Below are the code and all the weights of a small trained network. Each question names an input and a target symbol and asks about switching units off, where a switched-off unit gives its printed mean instead of its output.

import numpy as np


def w(rows, s, z=0):
    codes = np.array(rows[::2]) - 128.0
    scale = np.full(codes.shape[1], s)
    scale[-1] = z or s
    return codes * scale


def norm(h):
    return h / np.sqrt((h * h).mean(-1, keepdims=True) + 1e-5)


def f(y):
    return np.maximum(y, 0)


def softmax(a):
    e = np.exp(a - a.max(-1, keepdims=True))
    return e / e.sum(-1, keepdims=True)


def log_softmax(a):
    a = a - a.max(-1, keepdims=True)
    return a - np.log(np.exp(a).sum(-1, keepdims=True))


def net(x, mask):
    ids = ['ΓΛΠΨβδεζηθμξτφ'.index(c) for c in x.split()]
    T = len(ids)
    res = E[ids] + P[:T]
    u = 0
    for l in range(3):
        q, k, v = (norm(res) @ M[l].T for M in (Q, K, V))
        z = softmax(np.where(np.tri(T) > 0, q @ k.T / 2**0.5, -1e9)) @ v
        res = res + np.where(mask[u], z, O[l][:, -1]) @ O[l][:, :-1]
        u += 1
        y = f(norm(res) @ A[l][:, :-1].T + A[l][:, -1])
        res = res + np.where(mask[u : u + 4], y, B[l][:, -1]) @ B[l][:, :-1]
        u += 4
    return log_softmax(norm(res)[-1] @ U[:, :-1].T + U[:, -1])


Q, K, V, O, A, B = {}, {}, {}, {}, {}, {}
E = w([
[121,100,73,113,92,98,135],'Γ',
[106,81,129,115,104,153,155],'Λ',
[121,155,181,3,153,189,30],'Π',
[164,88,118,123,102,142,172],'Ψ',
[152,214,105,153,87,141,105],'β',
[157,178,146,78,89,177,113],'δ',
[132,109,88,129,159,112,157],'ε',
[46,187,142,166,181,130,180],'ζ',
[169,124,64,101,107,125,105],'η',
[101,81,97,78,75,116,131],'θ',
[118,60,129,115,153,145,92],'μ',
[115,81,101,101,58,138,148],'ξ',
[176,120,93,141,150,127,194],'τ',
[126,114,85,152,87,123,160],'φ',
],0.026)
P = w([
[89,72,110,133,131,168,116],'0',
[58,140,30,78,177,230,152],'1',
[102,101,169,109,118,88,160],'2',
[55,159,31,41,180,208,184],'3',
[112,131,222,111,107,30,156],'4',
[60,91,17,9,149,164,133],'5',
],0.014)
Q[0] = w([
[113,75,46,40,112,147,252],'L0H1',
[105,194,148,171,183,149,123],'L0H1',
],0.047)
K[0] = w([
[178,119,242,175,94,1,132],'L0H1',
[109,110,93,86,143,119,176],'L0H1',
],0.048)
V[0] = w([
[9,155,81,97,121,85,66],'L0H1',
[56,135,181,148,5,194,161],'L0H1',
],0.019)
O[0] = w([
[62,137,140,68,46,186,250,145],'L0H1',
[19,153,124,191,59,93,30,249],'L0H1',
],0.013,0.011)
A[0] = w([
[137,25,2,158,107,117,153,131],'L0N1',
[140,13,217,166,128,196,104,183],'L0N2',
[160,80,183,118,84,65,140,253],'L0N3',
[187,111,46,95,110,115,123,22],'L0N4',
],0.022,0.0045)
B[0] = w([
[59,92,49,126,92,120,79,245],'L0N1',
[57,141,62,77,149,44,111,150],'L0N2',
[85,196,105,85,105,4,168,171],'L0N3',
[201,91,61,26,144,124,221,173],'L0N4',
],0.014,0.012)
Q[1] = w([
[2,139,48,106,38,58,146],'L1H1',
[133,149,103,162,104,231,105],'L1H1',
],0.04)
K[1] = w([
[88,253,222,154,50,78,65],'L1H1',
[60,77,153,116,153,60,175],'L1H1',
],0.039)
V[1] = w([
[132,124,122,95,91,44,129],'L1H1',
[185,254,232,191,103,86,130],'L1H1',
],0.0081)
O[1] = w([
[113,177,117,79,113,151,201,243],'L1H1',
[91,169,255,242,74,159,49,1],'L1H1',
],0.0052,0.0048)
A[1] = w([
[173,180,130,181,191,186,154,3],'L1N1',
[161,32,149,163,133,202,166,111],'L1N2',
[174,85,255,194,136,162,153,6],'L1N3',
[129,125,136,96,51,179,163,71],'L1N4',
],0.02,0.0052)
B[1] = w([
[143,166,101,162,246,74,105,132],'L1N1',
[117,71,110,63,141,146,208,161],'L1N2',
[126,132,33,178,94,85,102,128],'L1N3',
[102,186,19,98,214,21,56,253],'L1N4',
],0.012,0.0053)
Q[2] = w([
[168,98,209,146,102,70,162],'L2H1',
[153,128,116,160,136,253,120],'L2H1',
],0.042)
K[2] = w([
[102,157,75,137,181,232,103],'L2H1',
[111,2,49,133,79,100,127],'L2H1',
],0.037)
V[2] = w([
[85,85,215,2,170,131,49],'L2H1',
[35,73,152,207,221,102,201],'L2H1',
],0.045)
O[2] = w([
[110,184,231,48,169,113,14,78],'L2H1',
[73,69,200,228,252,94,196,252],'L2H1',
],0.028,0.0033)
A[2] = w([
[221,120,71,142,29,112,88,85],'L2N1',
[77,104,179,196,65,156,127,125],'L2N2',
[79,163,152,139,43,159,87,101],'L2N3',
[197,160,164,114,89,125,4,3],'L2N4',
],0.035,0.0059)
B[2] = w([
[145,200,234,223,216,151,102,210],'L2N1',
[217,98,74,120,68,199,56,248],'L2N2',
[159,110,216,116,174,203,213,204],'L2N3',
[136,34,98,149,35,3,233,192],'L2N4',
],0.021,0.017)
U = w([
[3,235,43,125,119,101,133,80],'Γ',
[109,58,191,134,145,177,8,129],'Λ',
[123,135,134,27,66,120,36,249],'Π',
[116,68,103,143,135,6,56,2],'Ψ',
[134,209,173,206,123,177,167,142],'β',
[166,123,198,131,66,102,174,174],'δ',
[184,53,101,34,180,160,195,90],'ε',
[58,104,162,199,192,117,175,51],'ζ',
[186,209,82,68,111,167,56,195],'η',
[37,148,170,75,125,214,169,138],'θ',
[63,140,123,71,203,117,54,163],'μ',
[184,74,164,62,89,244,130,101],'ξ',
[233,87,117,137,233,108,56,61],'τ',
[148,92,60,179,56,167,109,135],'φ',
],0.013,0.0051)

Each question gives the input, a string of symbols that net reads in full, and the target symbol t.
The units are the heads (2 rows each of Q, K, V and O) and the neurons (one row each of A and B). Each row of codes is followed by its name. A weight is (code - 128) times the scale printed after its matrix; where a second scale follows, it is the last column's (O, A, B and U).
mask holds one flag per unit, layer by layer, with each layer's heads first. A switched-off unit (its flag False) gives its mean, the last column of its rows in O or B, instead of its output. The means were averaged over made-up inputs and are rounded, as every weight is.
A unit's drop is (log p(t) with every unit on - log p(t) with that unit switched off) / (log p(t) with every unit on - log p(t) with every unit switched off).
The circuit of an input: a set's keep is (log p(t) with only the set's units on - log p(t) with every unit switched off) / (log p(t) with every unit on - log p(t) with every unit switched off). Starting from the 12 units with the biggest drops (on a tie, the unit counted first), units are removed one at a time, each time the one whose removal leaves the highest keep (on an exact tie, the one counted first), for as long as the keep stays at least 0.8.
units of the circuit, in order: the units of the circuit, biggest drop first
k most important neurons: the k neurons with the biggest drops, biggest first
k most important neurons of layer l: the k neurons of layer l with the biggest drops, biggest first
drop of u: that unit's drop, to one decimal
input ε ε φ η ε Π, target ε: units of the circuit, in order -> L0H1
input φ Λ Ψ φ, target Ψ: units of the circuit, in order -> L0H1, L2H1, L2N4
input Λ φ ε η β Γ, target β: units of the circuit, in order -> L2H1, L2N1
input φ ε β, target β: 2 most important neurons -> L2N1, L2N2
input Ψ ε Γ μ, target Γ: units of the circuit, in order -> L1N4, L0H1, L2N3
input Λ ε δ Ψ Γ, target δ: 4 most important neurons -> L2N4, L2N3, L2N1, L0N4
input φ β τ, target β: 2 most important neurons -> L2N1, L2N2
input τ ζ η Γ, target η: 2 most important neurons of layer 0 -> L0N3, L0N4
input φ φ ε τ Λ, target Λ: 2 most important neurons -> L0N1, L2N2
input Λ ε Λ Ψ, target Λ: units of the circuit, in order -> L2H1, L0H1
input Γ ζ ξ φ, target ξ: 2 most important neurons -> L2N3, L2N2
input η φ ε β φ, target β: units of the circuit, in order -> L2H1, L2N1
input η β ε, target β: 2 most important neurons -> L2N1, L2N2
input φ τ ζ Γ, target ζ: units of the circuit, in order -> L2H1
input Ψ β φ ζ Γ, target ζ: 2 most important neurons -> L0N3, L0N1
input ε φ Γ φ, target Γ: 2 most important neurons -> L1N4, L2N2
input δ φ φ, target δ: 3 most important neurons of layer 2 -> L2N4, L2N3, L2N1
input Γ Λ δ ε, target δ: 2 most important neurons of layer 2 -> L2N4, L2N3
input Λ β ε Γ, target ε: drop of L0H1 -> 1.6
input Λ η ζ φ, target ζ: drop of L1N4 -> 0.0
input Γ τ β φ φ Π, target φ: units of the circuit, in order -> L2H1
input Ψ φ Λ θ, target Λ: drop of L1N3 -> 0.0
input Λ φ ε, target ε: drop of L0N4 -> 0.2
